Each row has a class, written after it.
[  99  105  -87   85  155 -276   24 -148 -126  -16  -90  272  -31   89
 -144 -125 -213  -12  112   83  -48   82 -107 -132  -56  -98 -208   17
 -124  279   -6  -27]	gobab
[-548 -550   -8  102 -138  -32 -202  -42   70  284   -1  152 -232    1
  128   38  -34  134 -216  138 -551 -358 -304 -219  186  252 -214  106
  222  172   36  162]	Suku
[-281  212   37  445   35 -277  -73  -26  -30 -341  -54 -284  138  -61
 -206 -101  -37  -82 -481  187 -131  242 -759  475  434  -39 -251  202
 -257 -205  370 -660]	moda
[-229  135  -17  182  -59  -27  -73  -26 -417   54 -288  -70 -118  -73
  232 -334 -376  258 -270  208 -320 -100 -488  152  749   54 -431  142
 -229  453  437  304]	Feku
[  78   -8 -125  131  152   48  -33   91 -135 -183   -1  422  -56 -365
    5 -122  140   64   27   15  134   45  353 -196 -188  -68 -259  147
 -200  162  -33 -204]	Bobu
[ 190  258  127   10  -38  108  231 -156    7  171 -193   68   71   21
   49 -226  -71  -44  137 -198  204   32 -151 -168  214 -322   11 -134
 -168  332 -227  129]	rov
[ 159    1  183  258   12  -35   -7 -233  -83  152 -165  199  -50   49
 -107 -129 -200  -74   57    3 -189  -67   -8  -18 -315  -84 -369  -20
  -62  389 -248  -78]	rov
[ 116  343  126  287   34  174   69   95   96  -40 -162 -112 -101   19
  -75 -107  134 -103 -120   18  142  -39 -251   21  202  307 -305  128
 -269  312   12  100]	bizar
[ 283  153  124  -34  -85  125  246  -89   -6   61 -212  108   33    7
   15 -167   -3  -45  272 -151  125   20  -92 -183  108 -251   44 -116
 -145  256 -201  132]	bizar
[-216  -17  -62   99  119   98    0 -688  -74 -236  118  -22   64  123
  -18   49  109   72  134   32  -55  297  -39  576  122   93 -247   83
   57   29  346   25]	tofa
[-282 -264 -133 -289  -35 -269 -125  186  272    0  555   85  -82  346
  124  294   54 -140 -189  -69 -231  -41  102  128   -2    8  285   72
  158 -467  295 -420]	Bobu
[ 304  197  128  -85    4  183  224  -62   44  179 -249   58   23  -22
    4 -237  -58  -32  204 -168  120  -25 -145 -282  159 -288   30 -172
 -223  404 -303  179]	nosaz
[ 220  120  250  158 -109  106   42  418  153 -156  -53   24 -149 -117
  -17  -10  162   21  150   63 -160 -111 -179 -101 -166  387 -158  101
 -249   29   80  -13]	nosaz
[   1  179  192  165 -139  115   71  161   30  -36 -181 -153 -183   49
  225 -172   78   37 -116   -3 -136 -146 -149  -34  121  356 -262   60
 -289  271   77  -21]	Suku
[-210  199  -32   70   46 -103   31 -527  -64  -34  -15 -177   48  155
  151 -102  150   18   -3  -88  198  233   11  353   73  131  -91   24
  -39   74  232  120]	tofa
[  -9  155   83  -20  108  214  133  143    2   35  -56 -180  -88   16
   64 -244 -114   68 -208    0   50   13 -193 -110  341  192 -147    1
 -282  304   63   65]	tofa
[ 155  -60  228   55  215  203   75  237   96 -152  -75 -124 -213  -66
 -127 -185  187   27   14   53 -108 -126 -248 -269 -125  403 -223   34
 -244 -118   -9 -104]	Bobu
[ -38  -41  147   77  203  265   19  119   56 -110  -18   10 -221   27
  133 -107   62   -6 -133  -11 -125 -149  -88 -182   62  437 -197  115
 -223  306   33   11]	Bobu
[-551 -413 -330 -160  101  103 -221 -299  -79    1  200  149   39  -91
   97  162 -109 -112  -72  114 -157   -6  418  297 -137   60   71   68
  185  144  159   -4]	moda
[-266 -259 -238   25 -174  -78  -34 -509 -149  130  236  162   49  351
  464  -25  -72   -5 -228 -147 -112  124  138  500  241   23 -103  -55
  219   63  182 -109]	gobab
[ 200  216   81  -44  -27  110  217 -141    6  131 -223  102   28   -6
   58 -212  -55   -5  177 -185  125   -5 -158 -244  231 -312   54 -130
 -204  380 -227  161]	sunaf
[ 250  214  118   20  -12  151  209 -187   20   46 -157   95   46  -46
  -30 -185  -22  -51  228 -144  118   31 -147 -154  155 -259  -11 -108
 -192  333 -225  145]	Feku
[ -19  194   -5  111  202  257   58  -61   31   18  -15    4 -188  -26
   78 -224   37  -18 -112  -93  -68 -146 -215  -99  269  198 -191   39
 -337  275   64   34]	bizar
[-482 -461  -59    5  148 -114 -162   -5 -258 -114   -3  -36 -203  127
  107 -123   14  154 -506  131 -354  -91 -573  124   37   23   39  147
 -230   23  252 -161]	nosaz
[ -19  571  130  149 -136 -386   72  183  -53   91 -182 -283   -2  266
   69   -5  126  117  -56  173  193 -104 -399  120  596 -302 -284  166
 -119   45  495   87]	tofa
[-674 -189   98  378  110   72 -254  131   56  160  -25  -15   -2 -113
 -340  111 -180 -118 -407  153 -303 -251 -252  196  144  -58 -330  254
  164  -59   51 -355]	nosaz
[ -69   62 -166  -46  -50  -40  -11 -379  -37   71  202   16  -23  124
  245   89  -33  -55  -55 -110  -19   79  202  462  -63   62  155  -50
    2   40  252  -15]	moda
[ -23 -393 -440 -284   54  403 -173 -247  -82  -82  198  167  -18 -218
  152  209    4  104   53   95 -212  -83  556  184   63   67   48  -40
  126  107  130   37]	sunaf
[ 335 -143   62  313  100  -32  -91 -242  -55 -160  -30  534 -216  -13
 -110 -106  261  -22  294    5 -197  -82  102 -225 -475  290 -504  132
 -201  362 -120  -21]	Feku
[-191   44 -227   30   25   70  -48 -388  -87 -121  129  -64  161 -191
    2  134 -121    5  -63  145  126  197  257  430  126  -52   24   52
  115  110  238   14]	moda
[ 242 -163  231   73  297 -100  -54  242  -95  -63  -42  209 -258   57
   11 -104  153   45  151   33 -197 -170  -71 -352 -565  212 -255   65
 -103 -142  -91  -26]	sunaf
[ 231  211  158    4   -9  148  218 -142   21  103 -186   85   29   34
    9 -237  -25  -29  150 -214  153   -1 -210 -254  148 -297   45 -128
 -240  354 -290  122]	rov
[ 301 -383  349  183  -28  -89 -192 -231  -22  -43    0  346 -399 -141
  -44  -96  134  244  279   26 -679 -381  -77 -200 -591  266 -233  156
 -189  -44   67 -142]	Suku
[  53   18  294  179   68 -289   -9 -190 -117   26 -290  117 -225  157
   -1 -359    1   78   71  -59 -205  -78 -123 -325 -155  221 -441  117
 -234  231   -2 -174]	Feku
[ -39   -4 -227  -48   14   84    4 -371  -39   45  242  201  125  -60
    9   99 -201  -12  231  -13 -205  210  318  390   63 -143  -59  -83
   31  314  354  -24]	nosaz
[ 220  241  127  -74   -4  104  197  -55   28  142 -198   39   22  -30
   56 -226  -40   16  168 -198  112  -12 -155 -289  252 -291   46 -140
 -181  250 -250  125]	Feku
[-454 -198 -142  551 -439   91 -133  444 -143  160  145   86 -165  259
  449  101  328    5 -505   44 -330 -437  -57  312  105  250 -440   89
  -72  366  324 -169]	gobab
[ 112  -92   59  178 -154 -423 -371   51  -35  350 -146    4 -115   51
   87  178  175  156   82  258 -545 -306 -348  281   14   35 -307  113
   38   82  564   87]	rov
[  32  264  142   87  147   25   29  248   73  -44 -119 -242 -160  -53
  -36 -240   95  101 -134   62    7  -91 -360 -231  157  314 -204   66
 -356   66   81   24]	tofa
[ 291  229  127   -9   21  139  231 -212   -3   93 -191   90    8   46
   -4 -244  -51  -48  200 -214  133   33 -159 -214  166 -244   22 -148
 -220  330 -252  124]	moda
[ 164    7   39 -148  557  -41  159 -618 -187  -64  -94  -42 -281  362
  -25 -203  -61  322 -217   23  -65  460 -550  302  214   68 -281   61
 -306  234  290  -27]	gobab
[ -26 -243 -205 -139  198 -250 -298  214  -68  182  -94 -188   96 -399
 -156   83  -39   24 -379  313  -50   -5 -276   32  139 -274  173   71
    1 -141  199  -91]	rov
[ 226  141   63  -14  -47  141  202 -158  -11   93 -160  134   13   34
   59 -206   -7   -1  188 -171   82   -9 -127 -216  198 -227  -32 -134
 -178  349 -231  164]	tofa
[ -57  -30   69   43  115  103   -8  -27   40   21   87   10 -190  -54
   83  -97    2   -6 -221   -5  -39  -72 -140  -72   50  271  -43  129
 -212  199  112   90]	rov
[ 212  154   86  -36  -48  147  186 -206  -22   84 -193   85   25  -30
   33 -230  -87   14  170 -146   91  -13 -130 -194  149 -234   26 -132
 -200  325 -227  129]	rov
[-433  -40 -279 -163  363  144 -191   41  -96  119  259 -215   55   88
  202   36 -449  -47 -584  128 -240  226  277  232  416  -28 -216   34
  -58  673  278 -116]	sunaf
[ 271  166  151  -58  -10  122  210 -138   29  138 -159   93   41   19
   21 -206  -89  -13  193 -193  121   37 -127 -261  128 -251   55 -148
 -155  318 -266  150]	rov
[-193  133   44  192    5   97  -19  125   11   37  -44 -149 -154   54
  151  -51  -29  -49 -260   86  -38 -222   33  -51  214  376 -263  135
 -116  340  174   54]	Suku
[ -54   -9  -35  226  -14  -81    8 -224 -221 -147 -155  176 -201   77
  153 -295  100   85 -140  -44  -64 -114    1 -117  -79  143 -354   99
 -257  158  -34 -254]	bizar
[ 245  243  139    9  -49  168  224 -131   44  109 -206   36   72  -15
   -6 -194  -76  -54  152 -178  178    0 -129 -185  174 -286   72 -133
 -197  388 -290  134]	sunaf
[-138  -75   14  -67  222  -39    3 -116  -25  -55   21  145  -71   22
   -7 -184   17   71   44    1   75   30    0 -142 -276   50 -125    6
  -54  -87 -208  -68]	Feku
[ 195  215  118  -45  -53  107  215 -140   38  151 -218   -9   43   47
   14 -199  -50  -27  147 -174  109   40 -219 -189  246 -287   43 -165
 -153  292 -251  138]	moda
[ 293  208  155  -48  -84  137  235 -107   31   63 -224   66   28   22
   20 -225  -15  -31  229 -178  129    5 -168 -227  192 -272   55 -114
 -211  296 -261  129]	bizar
[ 206  189  143   -3  -69  192  229 -256   19  125 -201    5   29   44
   44 -213  -65  -50  100 -215  139  -10 -138 -167  146 -257   60 -154
 -189  368 -315  126]	rov
[ -94  -69  -18  -48  -38 -224  -48  284 -107 -208   70  169  -77  158
   97  -19    2   -9   84  -14 -239  -25   96  -94 -135   30 -113   69
  -44 -278  172 -324]	nosaz
[-100 -158   91  255  333  -62  -77 -258 -197 -109 -178  271 -127 -201
 -128  -76   -1   76  -76  194   -2  -64 -121  -83 -361  -53 -308  204
  -69  228 -166  -50]	Feku
[-363   83 -481   89  168  246  -72 -307 -124   41  184  165  -25 -126
   75   55  -57 -114 -216   50   93  -41  290  310  151  -57 -145   25
  -71  370  136   90]	moda
[ 249  190  124  -35  -87  142  246 -105    1   57 -221   71   31  -14
   61 -207  -22    2  175 -159  134   32 -154 -161  190 -283   35 -136
 -186  305 -234  140]	Bobu
[ 248  186   96  -20   -8  170  224 -216    7  122 -189  123   20  -24
   39 -227  -42  -17  190 -199  117    0 -122 -210  156 -287   12 -146
 -208  376 -298  157]	tofa
[ 229  167  142  -38  -35  176  203 -126   21  107 -194   29    0   60
   73 -210  -16   -1  139 -177  109  -47 -105 -191  149 -201   16 -126
 -200  351 -234  102]	nosaz
[ 406 -170  270 -114 -194   59  -64  476  -79  574   93  -32 -179   93
  186  204 -111  327  192   -4 -546 -252  647 -369   94 -103 -317  -92
  258  486  403  237]	Bobu
[  59   78  141   50  -28  108   44  393   99   -1   -4 -175 -121   36
  166    3  172   12 -260   16   91  -92  -53 -162   84  226  -66   87
 -158  161   19    6]	sunaf
[  88 -195 -107 -298   23   41  -43 -166  -65  -10  166  130  -35   57
  126  -10  152  176  290  -34 -131  111  251  -21  -63  -86  -20  -62
  -15   26  210  139]	rov
[ -94  158   74  -59  576 -306   64 -260  -19  209  198 -192  -14  143
   46  -92 -168 -187 -290  -73  112  318 -437  138  265 -106   83   53
  -33  -79  427   79]	rov
[ 357 -415  473  236   36 -109   68   31  100  145  -89   98  -16  132
 -294  437  282  -53   89  292  160  -70 -282  425 -899  -65   98  105
  255  -49  -53  -78]	moda
[  31  318   68  130  117   53  127   59   77  -60  -62 -227  -95   62
    9 -137   68  -49 -101  -12   50  -21 -293 -103  223  242 -189   -1
 -228   29  115  -32]	rov
[ 182   10   14  277   -6  -35  -64   20  -78  -95  -61  374  -17  -78
   61 -109   14   25  106   69 -131  -86  116   67 -306   65 -380   37
 -177  298  -53 -301]	Bobu
